[  7   3   9  -6  17  10   0   5   2  14 -10   3   4  -5  -5  -3  -1  10
  -1  12   7  -6 -19   8  11   2  -9   2  13  -2   6  16  -5   3   1  10
  -4  -7  -4  -3 -14  -3   3  14  -6  -6  -3   8   0  -1   3   4   8   0
   2  -5   8   5  -3   4  18  -2  -6  -5  -4   2   6  -3  -7   6   0  -6
  -9   5  -2   2 -14  -2   5  -3] => HZ > D
[ 15  -2   9  -6  12  -9  -3   1  12  11  -7  -9   2  -8  -8   2  -9   5
  -3  14   0 -10 -23   6  10   9  -4  -3   3   0  -1  22  -1   1   4  10
  -1  -3   4   1   1  -3   4   7  -7   3   4   8  -4  -3  12   4   0   3
   4 -14   5   0  -6   0  10   0  -4   6   0   3   1  -3   0  11  -5  -9
 -12  -1   2   2  -6   6   8 -10] => HZ > F
[ -3  -6   6  -2  25   3  -7   2   2  -1  -6 -15  15 -19  -4  18 -25   6
  -6  20  -7  -2   5   1  23  15  -3   2  19   3   5 -12  16 -11  17   7
  -4   2  -4   0   9  11  -5   3  -7   7   0   7   2   2  -5  12  -2  -9
   3 -12   6   5  -3   2  -1  -3 -15  13  12  -4  -2  -3  -5   3   3  -7
  13   3   0   7   1   7  11 -15] => Ht > M
[ 14 -12   3 -22  18   3  -5 -24  23  -6   2   0   4  -2  -7 -16  -8   8
  -3  -5  20  -5 -22   2   3  -8   6 -19  15 -12  -5 -10  19 -17  -9  10
   1   8  -6   6  22  -7  14 -11   5  28  12 -11  10   1   3  -7 -13 -17
  -6 -12   2 -10  -3  -3 -20  16   8 -13  -7  14   1   4  -8  32  13 -14
 -16  11  -6 -16  10  12  -9 -18] => CP > P
[  2  -4   4  -7  11   1   2  -2  13  -1  -7  -5   7  -6 -11  -3 -17  -3
  -9  22   3  -7  -2   0   7   8   1  -3  21  -6  -4  -2  18 -11   7   2
   2  -1  -9  -5  15   0   8  -7   3   4   3  -1   2   2   1   9  -5  -7
   0  -8   1   5  -3   0  -2  13  -6   1  10   4  -1  -5  -7  15   1 -10
   8   1   3   0   3   9   8  -6] => Ht > M
[ 12   9   1   1   3   2   3   1  -1   3 -10  -3   1  -3  -6 -12  -1  19
  -8   7   7 -15 -16   9   1  -7 -10   5  -3  -3   5   3 -11  -4 -11   5
  -1  -2  -5  11   0  -8   2   7  -3   2   4  -2   4   4  -4   9   7  -7
  -4   0   9  -2  -3  17  10 -10   4  -3  -5  -6   1  -5   2  10  -4   7
  -5   4   2  -2   7  17   4 -10] => QH > X
[ 11   6   7   5  23  -5   1  15  -6  14 -14  -7  16 -20  -8   8  -9   9
  -8  27 -14  -1  10   8  16  17  -3  -5   1   3   6  17  -8  42  15  20
  -4   1   0 -24  -2  15 -19   9 -20 -21  -5  10  -3  -5   6  20  -6   4
  10  -2   3   4   3  -1  26  -3 -12  20   3  26   1  10   2  -2  -7  -9
  -8   0   7  -4  -6  -4   6 -10] => HZ > D
[ 15   0   4  -3  10   6   7   9   1  -1 -14  -4   3   2   2  -4 -11   5
  -2   0  -6  -8 -20  21   5  -2   2   0  -8   4   7   8 -14   8 -12  22
   4   6   5   4 -14   6  -2  18 -12  12   5 -27  -5   0  -1   7   1   3
  10  -2   4  -2   1  13  19  -4  11   9 -11  -5   1  -6   9  -1  -2   7
 -13   9   0  -2  14   4   4  -5] => QH > X
[  8   4   6   5  11  -2  -4   4   2  10  -9  -4   8 -13 -15  -9   3   6
  -2  14   3 -14 -19   1   8   3  -7  -4  -6   4  -6  29  -9   2   4  10
  -5  -8  -4  -1  -3   3   2  10 -10   3   0  -2 -11  -2  -1   7   2   1
  -2 -10   0   6  -1 -20  19  -4  -3   2  -1   9   3   1  -1  14  -1  -5
 -21  -2   5  15   8   2   0  -9] => HZ > U
[  4 -13   0   7  11  -9 -12  -1   2  -5 -11  -3  17 -17 -10   4 -14   2
 -11  10   5  -5  -1   1   0   7   9  -4  15 -18   9 -21  14  18   7  15
   4   6  -1  -1   2   7  -1 -17   3   9   1   5  -6   2   8  15  -9 -14
   7 -18  -5   1   4  -8 -15  -4  -1  11  -1  -5   1   8  -1   3   5  -2
  11   5   1  -5   2  -3  -6 -12] => CP > L
[ 17   3   7  -1  22  -2   0   6   2   7 -10  -9   9 -14  -7   1  -6  11
  -6  20   0  -9  -9   6   7   4  -4  16   3   1   0  12   0  -6   2  12
  -6  -2   0  -5   6   9   1   3  -4   3  -4   1   4  -1   2  18   1   9
   1 -17   1   0   0   2   4  19  -4   7  24   6   6   1   2  11   2 -12
  -4   0   3  -1   2   4   6  -8] => HZ > D
[ -2 -13  -6   0  -8  -2  -4  -1  -9   7 -12 -11   9 -19  20   3  -8  -1
  -8  12   4   1  15  10   2  12   4  14  12 -15  13 -30   5  22  -9  13
   3   1   0  -8   8  13 -10 -15   1  -5   0   5   4   2   4  10   7 -18
  -2  -6  -5   4   0 -13 -22 -16 -11  11   1 -13  -5   1   0  -1   2   0
  14   7  -4  -5  -6  -2  -1 -11] => CP > L
[  2   0   5   1  18  -1 -25  12  -5   0 -14 -13  17 -25  -5   5 -19   3
  -2  24 -13   2   9   1   8  22   9  -6  11  -3  -1 -13  14  -1  10  12
   2   4  -1 -13  12  22 -12 -17  -9   3   0  14  -1  -8  -4  20  -3  -6
   0 -18   0   3   2  -7   7  -3 -11  15  12  -2  -5  -4   7 -11   2 -10
   8   5   5  -3   4   4  11 -15] => Ht > M
[  4  11   1  -5   1   0   6   1   0  -2  -6  -6  -3   2  -5  -6  -6   3
  -4   3  -7  -8 -15   6  -2  -4   0   2  -4   0  -5   8  -5  -4  -5  10
   5  12  42   3  -6 -13   2   9  -9   7   0  -4   0   7   0   8   7   0
  -6   1  10  -3  -1  16   7   1   8  -4  -7  -8   0  -3   8  11   2   0
  -9   8 -12   4   2   8   3  -8] => QH > X
[ -3  -3  -2  -1  15  -2  -7  -2   0  -6 -12 -14  11 -21   5   3  -8   0
   0  13  10  -7   4   4  -1  10   8   1  13  -9  21 -23  13   7   4  13
  15  -1 -15 -10  10  16  -1  -8  -3  14  -1   4   4 -17  -1   4 -14 -16
  -3 -16   0  -4   4 -13 -11  -1  -7   3  -2  -2   6   0  -2   3   6  -6
   8   7   4  -2   4  -3  -7 -12] => CP > L
[ 16  10   2 -12  18   2   5   2   5   0  -9  -6   3  -6  -3 -11 -11   0
   0   4  -4 -10 -17  17  -2   3  16   3   0 -11   6   4  -9  -1  -2  24
   3  12  -3  -6  -1   9   9   4 -10  17   3  -8   0   2  -5  15  10 -25
  -4  -3  12  -5  11  14  -3   1  10  -7 -10   1  -5  -5   0   6   7   0
 -11   7  -8  -5   6   9   6 -13] => QH > X
[  0 -21   3   2   9  -6  -5 -10   2 -10 -10  -4   9 -18  14  -2 -22   0
  -5   5   7   0  -1   2  -4  13   6   4  13  -9  11 -32  21   6  -6   9
   1   2   3   5   6  11  -4 -11   1  11   6   7  -3  -3  -5   6  -3 -13
   2 -13  -1  -5  -5  -6 -19  -4  -5   1   2  -7  -6   1   0   1   8  -4
  11   9  -4  -5  -4  -3  -5 -11] => CP > L
[ 11  10  13  -1  21  -4   5   3  -1   8 -12  -4   7 -13  -8  -4   6   9
   1  11   6  -7 -18  10  11  16   6  -3   2  -2  16  21 -12  -8   5  11
 -12  -9  -8 -13   5   0   3  11  -9  -1  -5  -6   0  -3   7   5   4  -1
   6 -11  -1  14  -1   6  20   7  -6   5  -1   2   3  -3   5  10  -6 -10
 -19   3   1  -2  -2   2  16 -21] => HZ > F
[  9 -12   6   3  11  -1 -12   0   1   4  -1  -4  15   5   1  13 -19   8
  -6  13  -4  -4   9   0   8  19  -1   1  11  -5   6  -8  18   1  14  -2
  11   4  -3  -5  10   8   0   0  -3   2  -4   8   0   3  -1  10  -5  -5
  12 -14  -2  10  -6  -7   1   1 -13  13   5  -1   4   2   1  -9  -2  -7
  13   3   4   5  -5  -5   6 -10] => Ht > M
[ 24  12   4 -10  15  -2   7  -6   6  10 -10   4   1  -3   1 -10  -4  16
  -2   3   0 -17 -23  15   2  -3   1   8  -7   1  -4   7 -11   2  -7  23
   2  10  -3   7  44  -2  10   6 -10  11 -11  -8   0   9   1   9  14  -3
   1  -5   5  -7   3  12   7   2   6  -1 -12   2   6  -7   6   9   5  -5
   0   6 -11  -6  14   5   0  -8] => QH > H
[  3  -1  10  -6  14   0 -11  -6  14   2   2 -10   6  -2 -15   1 -15   6
  -7  13  -3  -6  -2   3   6   6  -4   3   8   1  -7   1  17 -15  11   7
  -4  -6  -7  17  19  -4   9   3  -5  11   3  -3   3   4  -5   8  -6  -5
  -1 -14  12   0  -6  10  -1   8  -3   2  14  16   2  -8  -4  10   4  -5
   7   2   3 -13   5  19   9 -14] => Ht > Q
[  1 -12   2   0   9  -1   0  -6   8   1  -6  -5   8 -10   1  -5 -13   7
  -3  -4   6   3  -2  -1  -2  12  14   3  10  -6   3 -14  10   1   0   2
  -5   6  -6   5  12   8  -1  -9   3   7   5  -1  -7   3  -1   7  -4 -13
   5  -9  -8  -4  -3  -6 -14   5  -2   3 -14  -3  -1   5   1  17  -2  -6
   6  10  -2   1  -3   0  -5 -12] => CP > G
[  3 -14   7   3  -3  -6  -9  -9   5  -5 -15   4   5  -6   3   0  -9   2
  -5  -6  -3  -7  -2  -6 -10  -2   6   3  10   0   0 -18  12   7  -1   2
   7   8 -10  14   1  -3   3 -14   6  13   2   8   6   6   8   3  -5 -13
  -6  -5  -7 -13   0   0 -14   3  -2  -2  -6  -6  -4 -19   0   8   5  -1
  -9   3   0  -2   2  -1  -6  -8] => CP > G
[ 18   6  -8  -7  33  -6  -1   8   8   8  -6  -6  18 -13  -7   2  -4  12
   6  18   9  -1 -13   3   9  15   1  -3   5   3  10  16  -1  -5   6  22
  -7  -3  -6 -13   4   8   4  14 -15   4  -1   5   2 -10   1   8   3   1
  -2  -9   4  10  -1  -4  13   6  -7  10   1   1   4  -8   1   6  -2  -5
 -11   0   3  -3  -4  -3   8  -8] => HZ > D
[ 18  10   4 -12  23   4   8  -5   7   4 -10   5  -3  -5   1  -5 -11   5
  -6  -1  -2  -7 -18  16   5   1   7   8  -2  -5   7   8  -8 -10 -11  23
  -7   7  -5   5   2  -5  -1   9  -7  15   1 -10   9   4   2   6   9   1
  -1  -4   5  -9   1  13  -4   4   7   6 -11  -1  -1  -9   2  12  -1  -7
 -17  11  -7  -7  -9 -14  -4 -12] => QH > H
[ 11  10  14  -1  26   0  -4   9   7  12 -18   3  14 -11 -12  16  -2  11
  -3  20  -2  -6 -14  13  12  12  -2   5  -1   0   9  24  -8  -1  -6  13
  -8  -7  -3  -8   3   7   6  10 -12  -2   3   1   4   6   2  11  -2   1
  -1  -6   4  22  -8   5  16  -3  -9  13   0   7  13  -3   3  10  -7  -9
 -11  -1   5  -1 -14   1  44  -7] => HZ > U
[  0   2   4   1  15  -1  -8   2   8   5 -21  -3  17 -22  -3   4 -13  12
  -6  20  -2  -6   4   5   5  22   0   4  15 -10   6  -9   9  -9   7  22
  -1   0  -6  -8   6  11  -2  -4  -5   0   2   2   0   4  -3  11   2  -6
   4  -8  12   2  -7   0   4  -7 -15   6   9  -2   0  -8   2   1   1 -10
  13   5   1   2  -3  20   9 -18] => Ht > Y
[ 14   8   5  -9  16   3  12  -6   4   6 -11  -3   6  -8   3   0 -10   8
  -7   5  -9  -4 -23  18   6   3   1   6  -6   8   8  -1  -6  -6  -5  19
   7  13  -2  -8  -3   4   4   8  -9  15   5 -13   1   6  -6  16  13  -5
  -1  -4   9  -4   0  10  10   0   3  -2 -11  -2   2  -4   8   9  -3   0
 -11  10  -4  -7   4   5   2 -18] => QH > X
[ 12   2   2   1  19  -5  -4   6   5  15 -16  -1  16 -15  -7   2  -7  10
  -7  21   6  -8 -14   7  11   4  -5   3   0  -8   3  20 -15  -9   5  15
  -2  -8  -2  -2  -1   6   2  15 -14  -7   1  -3   1   4   8  15   4   3
   3  -9   1   5  -6   6  12   0 -11   3  -1   1   6  -2  -3   7  -2  -5
 -18   2   1   0   4   2   7 -10] => HZ > U
[  4  -6   2   3  19  -9  -5   9  -5   8 -19 -17  19 -27  20   9 -18   2
  -5  15  -5   3  10  14   0  25  15   1  12 -16  24 -23  12  12  11  18
   8   7  -9 -18  -2  23 -11 -15  -9   4  -3   6  -3  -4   1  23   1 -13
   3 -17   2  -1   5 -17 -20  -3 -10  19  -2 -14   4   3   3 -17   6  -6
  16   6  11   0  -7  -8  -4 -15] => CP > P

[ -2   4  13  10   1   3  -1   4  -1 -12  -2   2   2  -9   1  -2  -1   0
 -11  -1  -4   5   5  -6  10   1  12  11  -2  -7  -1   7  -3  -2   2  -2
  -7 -12  -1  -3   5  -4   1   3  14  -1 -13   3   1   9   5   2  -2   8
  -3   1   1 -11   3   9  -8  -4 -10  18   4  -7   5  10   2  -7   7  16
   4  -9   0   7  15 -14   6  -6] => V > A
[ -2   1  12   7   3  -1   0  -2  -2  -9  -2   2   1  12  -1   4  -2  -3
  -1   1 -11  -1   9  -4 -11   0  10   8  -1  -7  -1   2   0   0   0  -3
  -7 -15   0   2   5  -7  -2  -4   5   4   1   3   5   4   0   1  -1   7
   0  -2   0 -11   2   2   5  -9  -4  14   4  -8   2   6   1  -9   1  11
   0   5  -2   7  14 -11   1  -2] => V > A
[ -8  -1   7  -4   0   4   2   2   8   2   6   0   4  -5  -3  -3   2  -6
   6  12   8   4  -6  12  29   3 -17 -12   1   9   4  -9 -15   4   5  10
  -8  16  27  -1   0  -1  -3  10  -4  -9 -24  -1   4   9  12   2   6  -9
   4  -1   0  11   0   9  -6  11   5 -19  -3   0  -2   2   1   1   2   4
  -6   2   9   4  -1  15   5   4] => N > W
[ -1   8  11   9  -5   7   0   1   1 -10   0   3   1  -5   3  -5   1   0
 -13  -1  -1   5   3  -1  19   4   1   9  -3  -6   4   7  -8   3   2  -4
  -7  -5   0  -3   3   0  -2   6  11  -5 -17   2   0   2   5   4  -1   3
  -2   1  -2  -9   4   8  -8  -3  -9  15   2  -6   5   5  -2  -5   6  11
   3  -8  -2   7  10 -16   5 -10] => V > B
[  0   5   6   7   2  -1  -2   4  -1 -11  -3   0   3  -6  -1  -2  -2   4
  -9   1  -1   1   4  -4   2  -2   7  13   0  -9  -1   5   9  -1  -2   5
  -9  -4   0   2   5   0   0  -4   9  -2 -10   4  -3   3   7  -1   1   8
  -3   0  -3 -11   1   7   2  -3 -10  16   3  -8  -5  12   5  -4   7   9
   5  -6  -2   0  12 -11   8 -13] => V > A
[ -9   5   9  -1  -7   7  -1  -3  -2   5   9  -4   4   6  -4   5  -1  11
   2   9  10  -7  -8   3  27   5  -7  -8   5 -16   3   2 -16   4 -10  -3
  -4   4  15  -1  -1  -4 -10  -5  -4  -9 -13   2  -1  -5  -9  -1  10 -12
   2  -3  -2   8   1  -3   4   4 -13  -9   2  -1  10   1  -1   7   1  -4
  -6  -1   2   4   5  -1   1  -6] => N > J
[ -2  11  18  13   1   4  -3   7   0 -17   0   2   6  -8   1  -4  -2   2
 -17   3   6   4  -2  -3  23   3  -1   7  -2  -3   1  -1  -2   6  -8   3
 -18  -5   4   1   2  -7  -2   8  12  -4 -25  12  -2   4   9   3   2  -5
  -2   0  -1 -10   5   7  -6   0 -11  17  -5  -7   1  16   6  -7  13  20
  -1  -9   4  10  13 -15  12 -21] => V > B
[ 10  -2 -10  -2  -6   2  -5   3   2   1   5  -2   1   9   4 -12   1   2
 -29 -26  23   3 -16  -1  17  -2  -2   2   1  -5   7   2   5  -6   6  -7
  17   5 -16   5   0  13  13  -1   3   3   2  -4  -8  10   0  -6  -4  -1
   0   4   1   7  -2  -4 -16   0 -10   3   6  10   8  -5   2   3   9  -6
   6   2   6  -5 -17 -11   1   0] => S > T
[ -4   7   4  -2  -1   5   0   4   3   4   5  -2   4  -2  -3   0   1  -1
   6  10   8   1  -6   7  27   5 -15  -8   1   6   2  -3 -15   6  -4  -1
  -8  19  19  -2   1  -2  -7  12  -5  -8 -21   6  -1  -5   2   1  14 -18
   0   1  -2   8   2   3   0  11   0 -17  -7   1   0   5   0   3  -2   2
  -5   2   6   3   1   8   9  -8] => N > J
[  2   2  -1   4  10   1  -7   8   4  -8   4   0   7   3  -1 -21   0  -5
 -15 -26  30   8 -25   5  19  -1 -11   3   6  12   9  -3  22   4  -5   0
  -1  11  -4   7   2   9  11   4   3   0  -9   4 -14  20  14  -5  -1 -13
  -3   0  -4  10   1  -4 -27  10 -11 -11 -12  13  -4  10  11   4   9  10
  -3  -2  21   1 -22   2   5 -14] => S > T
[ 10   8  -6   9  -5   4  -3  11   2  -4   2  -2   2   7   2 -12   3   2
 -29 -26  30   8 -20   2  36   1  -3   4   1  -1   9   3  -2   1   1  -5
   7  13 -12   4  -1   9   5   5   5  -1 -18   4 -12   9  -6  -2   0 -10
  -4   7   3   6   1  -5 -24   7 -17   2   1   9   9   3   5   2  14   5
   5  -2  12   0 -12 -18   9 -14] => S > T
[  3  -5 -11   4  19  -7  -5   5  -2 -13  -1   0   5 -12  -3   6  -3 -15
  -6  -5  -3   0   6  -5 -13  -8  21  -4   0  14  -3 -14  18  -4  -1  13
 -10  -4  -5  12  -3 -13   0  -2  -7  14  10  16   2   8 -12  -3   4  -1
  -2   3   1  -4   0  -4  15   0   9   3 -15   3  -3  14  15  -4  -9  12
  -4   4  -1  -7  10  -5   3   2] => Z > K
